[[ 18.8 -41.6 -38.6  -7.9  -6.6]
 [ 31.0   8.0  26.7 -40.5  21.1]
 [  0.1 -11.3  32.8   5.7  27.1]
 [-13.6  31.2  57.1 -28.4  46.2]]
=>
[[ 31.0   8.0  26.7]
 [  0.1 -11.3  32.8]]

[[ 47.3  46.5  51.1  61.8]
 [-24.7 -30.0 -18.7 -33.2]
 [ 41.9  10.2  44.9  49.4]]
=>
[[-24.7 -30.0 -18.7]
 [ 41.9  10.2  44.9]]

[[-60.4  13.5 -34.5  18.8   4.1]
 [-31.8 -14.7 -15.4 -21.3 -18.4]
 [-43.1   7.1   5.5  14.2  10.7]
 [-30.5   0.4 -35.8  -0.9  -8.2]]
=>
[[-31.8 -14.7 -15.4]
 [-43.1   7.1   5.5]]

[[-14.3  77.0 -21.7  33.8]
 [-20.0  77.0 -21.7  33.8]
 [ -5.1  77.0 -40.5  66.7]]
=>
[[-20.0  77.0 -21.7]
 [ -5.1  77.0 -40.5]]

[[ -6.6 -33.5 -26.8 -50.2]
 [-21.5  61.8  -3.0  -1.4]
 [-17.9  55.8  33.1   9.2]
 [-29.5  66.6  12.7  -9.7]
 [ -3.8  45.2 -26.9   7.5]]
=>
[[-21.5  61.8  -3.0]
 [-17.9  55.8  33.1]]

[[ 58.6 -15.0 -10.8   3.1   5.1]
 [ 32.2  16.0   2.5 -64.4  39.2]
 [-18.7  41.6 -24.2  12.9  46.3]]
=>
[[ 32.2  16.0   2.5]
 [-18.7  41.6 -24.2]]

[[ 11.2 -47.9  57.0  55.4]
 [-62.2  45.4 -25.1 -14.7]
 [-33.1 -35.1 -10.0  18.4]
 [ 69.0 -44.6  19.8 -49.5]
 [-78.4 -42.1  13.9 -11.4]]
=>
[[-62.2  45.4 -25.1]
 [-33.1 -35.1 -10.0]]

[[-45.2 -18.7  14.7  26.8  23.3]
 [ 36.3   5.1 -17.8  -0.5 -59.7]
 [-26.7  36.7 -14.3 -25.2 -17.6]
 [-49.0  21.6  50.0 -25.2  20.1]
 [ 34.0  34.0 -13.1 -35.6   8.4]]
=>
[[ 36.3   5.1 -17.8]
 [-26.7  36.7 -14.3]]
